Below is a small trained network, with its code and all its weights. Each question gives an input and a class and asks what happens when units are switched off, that is, made to give their printed mean instead of their output.

import numpy as np


def w(rows, s, z=0):
    codes = np.array(rows[::2]) - 128.0
    scale = np.full(codes.shape[1], s)
    scale[-1] = z or s
    return codes * scale


def norm(h):
    return h / np.sqrt((h * h).mean(-1, keepdims=True) + 1e-5)


def f(y):
    return np.maximum(y, 0)


def log_softmax(a):
    a = a - a.max(-1, keepdims=True)
    return a - np.log(np.exp(a).sum(-1, keepdims=True))


def net(x, mask):
    res = np.array(x, float).reshape(1, 7) / 4 @ E
    u = 0
    for l in range(4):
        y = f(norm(res) @ A[l][:, :-1].T + A[l][:, -1])
        res = res + np.where(mask[u : u + 8], y, B[l][:, -1]) @ B[l][:, :-1]
        u += 8
    return log_softmax(norm(res)[-1] @ U[:, :-1].T + U[:, -1])


A, B = {}, {}
E = w([
[60,32,159,81,103,81,133,119,166],'x0',
[156,94,90,131,108,238,123,199,112],'x1',
[199,165,189,122,1,50,160,165,137],'x2',
[115,47,68,111,213,142,86,174,146],'x3',
[122,141,7,153,31,105,104,118,127],'x4',
[144,98,132,169,152,122,36,122,16],'x5',
[146,235,110,14,150,66,93,155,113],'x6',
],0.0065)
A[0] = w([
[134,162,97,149,95,78,149,54,150,198],'L0N0',
[83,70,137,164,148,146,109,91,184,132],'L0N1',
[153,136,107,112,141,189,168,124,115,5],'L0N2',
[126,144,120,61,194,75,93,150,99,90],'L0N3',
[47,110,144,117,116,70,137,1,163,70],'L0N4',
[102,143,193,78,174,216,123,55,149,138],'L0N5',
[118,34,128,74,187,79,118,151,92,43],'L0N6',
[116,54,148,99,107,152,174,127,191,76],'L0N7',
],0.0094,0.0029)
B[0] = w([
[75,148,219,119,131,250,133,127,132,249],'L0N0',
[99,93,89,226,198,161,146,111,1,231],'L0N1',
[84,142,138,71,13,158,157,41,171,164],'L0N2',
[143,44,89,212,76,148,109,227,190,231],'L0N3',
[75,105,185,101,116,184,177,159,148,242],'L0N4',
[127,183,128,68,124,209,85,79,155,255],'L0N5',
[54,87,64,92,166,107,79,106,219,220],'L0N6',
[126,141,154,205,146,116,9,88,46,215],'L0N7',
],0.0073,0.005)
A[1] = w([
[142,199,94,154,87,92,126,99,82,142],'L1N0',
[183,151,222,128,127,77,159,34,136,124],'L1N1',
[80,142,180,130,60,158,214,150,179,254],'L1N2',
[112,46,150,140,116,174,201,88,185,80],'L1N3',
[122,195,104,77,179,81,136,203,183,13],'L1N4',
[51,156,164,118,89,46,203,116,148,16],'L1N5',
[78,105,113,37,153,93,41,187,167,68],'L1N6',
[236,254,115,40,130,191,189,134,75,57],'L1N7',
],0.008,0.0027)
B[1] = w([
[140,90,130,153,143,176,114,121,167,158],'L1N0',
[193,105,196,118,144,103,109,123,135,175],'L1N1',
[112,52,151,23,124,90,210,78,131,254],'L1N2',
[141,78,48,178,186,93,68,164,93,193],'L1N3',
[87,132,165,190,114,79,163,186,115,152],'L1N4',
[157,101,185,154,183,135,69,120,39,159],'L1N5',
[192,116,107,98,91,90,102,198,180,203],'L1N6',
[114,187,145,158,125,210,84,95,254,201],'L1N7',
],0.0093,0.0076)
A[2] = w([
[85,78,153,115,143,165,40,119,222,212],'L2N0',
[92,116,113,97,151,104,100,123,130,2],'L2N1',
[171,42,204,200,62,97,146,180,90,239],'L2N2',
[182,195,95,131,149,70,96,147,106,119],'L2N3',
[151,111,85,180,38,60,166,152,175,80],'L2N4',
[116,145,96,2,135,103,142,190,200,94],'L2N5',
[18,91,110,235,202,76,89,80,122,115],'L2N6',
[102,91,145,153,180,47,97,161,123,134],'L2N7',
],0.0077,0.0025)
B[2] = w([
[92,90,119,121,111,112,130,144,60,254],'L2N0',
[163,139,99,135,146,76,2,72,106,138],'L2N1',
[236,152,81,98,186,92,190,126,100,194],'L2N2',
[161,85,117,183,73,161,126,69,96,136],'L2N3',
[163,196,62,93,163,148,199,145,158,149],'L2N4',
[71,164,107,113,100,87,152,164,160,187],'L2N5',
[155,176,86,192,230,216,107,109,25,205],'L2N6',
[183,175,131,117,99,121,58,115,106,169],'L2N7',
],0.0078,0.01)
A[3] = w([
[147,80,166,201,96,158,130,179,196,168],'L3N0',
[99,124,138,21,45,122,185,113,128,148],'L3N1',
[43,146,167,164,81,90,129,139,116,3],'L3N2',
[28,104,112,110,71,105,114,123,146,63],'L3N3',
[135,179,48,215,39,153,86,161,76,187],'L3N4',
[129,130,94,68,148,147,147,133,146,160],'L3N5',
[121,116,139,158,174,123,196,107,155,108],'L3N6',
[90,254,159,143,116,157,121,38,147,81],'L3N7',
],0.0088,0.0045)
B[3] = w([
[89,118,77,74,172,84,223,103,2,173],'L3N0',
[168,188,125,208,17,152,103,87,75,248],'L3N1',
[155,125,183,85,152,119,169,73,114,130],'L3N2',
[182,131,69,123,191,113,118,51,75,168],'L3N3',
[183,131,151,234,162,142,105,49,91,254],'L3N4',
[127,113,89,176,34,83,89,182,187,192],'L3N5',
[99,138,154,98,127,108,122,171,147,161],'L3N6',
[119,186,170,133,105,185,41,133,207,193],'L3N7',
],0.0084,0.0064)
U = w([
[141,207,196,120,101,205,92,75,219,208],'0',
[77,181,169,86,77,125,165,159,192,1],'1',
[165,145,120,80,133,47,162,194,172,129],'2',
[185,121,249,64,87,78,187,60,84,154],'3',
[172,131,126,192,234,180,78,76,45,174],'4',
[95,91,85,67,181,95,51,175,153,137],'5',
[47,98,183,109,178,157,178,85,93,57],'6',
[153,133,105,149,79,118,116,110,106,85],'7',
],0.013,0.0048)

Each question gives the input, the list of numbers given to net, and the class t.
The units are the neurons (one row each of A and B). Each row of codes is followed by its name. A weight is (code - 128) times the scale printed after its matrix; where a second scale follows, it is the last column's (A, B and U).
mask holds one flag per neuron, layer by layer. A switched-off neuron (its flag False) gives its mean, the last column of its row in B, instead of its output. The means were averaged over made-up inputs and are rounded, as every weight is.
A unit's drop is (log p(t) with every unit on - log p(t) with that unit switched off) / (log p(t) with every unit on - log p(t) with every unit switched off).
The circuit of an input: a set's keep is (log p(t) with only the set's units on - log p(t) with every unit switched off) / (log p(t) with every unit on - log p(t) with every unit switched off). Starting from the 12 units with the biggest drops (on a tie, the unit counted first), units are removed one at a time, each time the one whose removal leaves the highest keep (on an exact tie, the one counted first), for as long as the keep stays at least 0.8.
units of the circuit, in order: the units of the circuit, biggest drop first
most important unit: the unit with the biggest drop
top k neurons: the k neurons with the biggest drops, biggest first
top k neurons in layer l: the k neurons of layer l with the biggest drops, biggest first
drop of u: that unit's drop, to one decimal
input [6,-5,-8,-8,-2,3,-2], class 6: units of the circuit, in order	[L0N4]
input [1,4,8,4,5,-3,-5], class 2: units of the circuit, in order	[L2N2, L2N4, L2N6]
input [-3,-8,2,-6,7,-1,2], class 0: top 4 neurons	[L0N0, L1N7, L3N7, L0N3]
input [-5,8,3,-4,1,0,-6], class 7: units of the circuit, in order	[L2N6, L0N0]
input [1,-3,-5,7,4,-2,3], class 5: top 4 neurons	[L1N6, L0N6, L0N7, L3N1]
input [0,6,-8,6,7,6,7], class 5: top 2 neurons in layer 0	[L0N1, L0N7]
input [0,-6,-6,-2,-2,-4,3], class 6: top 3 neurons in layer 0	[L0N4, L0N3, L0N0]
input [4,3,-2,-7,1,-5,2], class 3: top 2 neurons	[L1N2, L0N4]
input [-8,-4,6,-1,-8,0,-3], class 3: top 2 neurons	[L1N1, L3N0]
input [8,-1,-4,-8,-6,-5,-6], class 4: top 4 neurons	[L0N7, L0N1, L1N3, L2N6]
input [2,-8,-6,-2,-1,-4,-2], class 6: top 3 neurons in layer 0	[L0N4, L0N0, L0N5]
input [6,-7,-3,-7,6,4,-1], class 6: top 4 neurons	[L0N4, L1N3, L0N0, L1N6]
input [3,-3,-6,-5,6,2,-2], class 6: top 3 neurons	[L0N4, L0N0, L1N2]
input [-8,8,3,0,-5,3,4], class 0: units of the circuit, in order	[L1N7]
input [-5,5,-6,-6,2,0,-3], class 0: top 2 neurons in layer 0	[L0N3, L0N2]
input [5,-3,0,-8,-4,6,-3], class 3: top 2 neurons in layer 1	[L1N2, L1N1]
input [8,-7,-6,-5,-2,-6,-6], class 4: top 2 neurons in layer 2	[L2N6, L2N5]
input [-8,1,0,-4,-7,7,8], class 0: top 2 neurons	[L1N7, L3N7]
input [0,-2,-4,-3,8,-8,-2], class 6: top 3 neurons	[L1N2, L1N3, L0N0]
input [5,2,8,7,8,-8,-7], class 4: most important unit	L0N7
input [3,7,1,-4,-2,-7,-6], class 4: drop of L0N7	1.1
input [3,6,8,-6,0,6,-3], class 3: drop of L0N3	0.1
input [-5,2,0,5,-6,-7,8], class 1: drop of L0N4	0.0
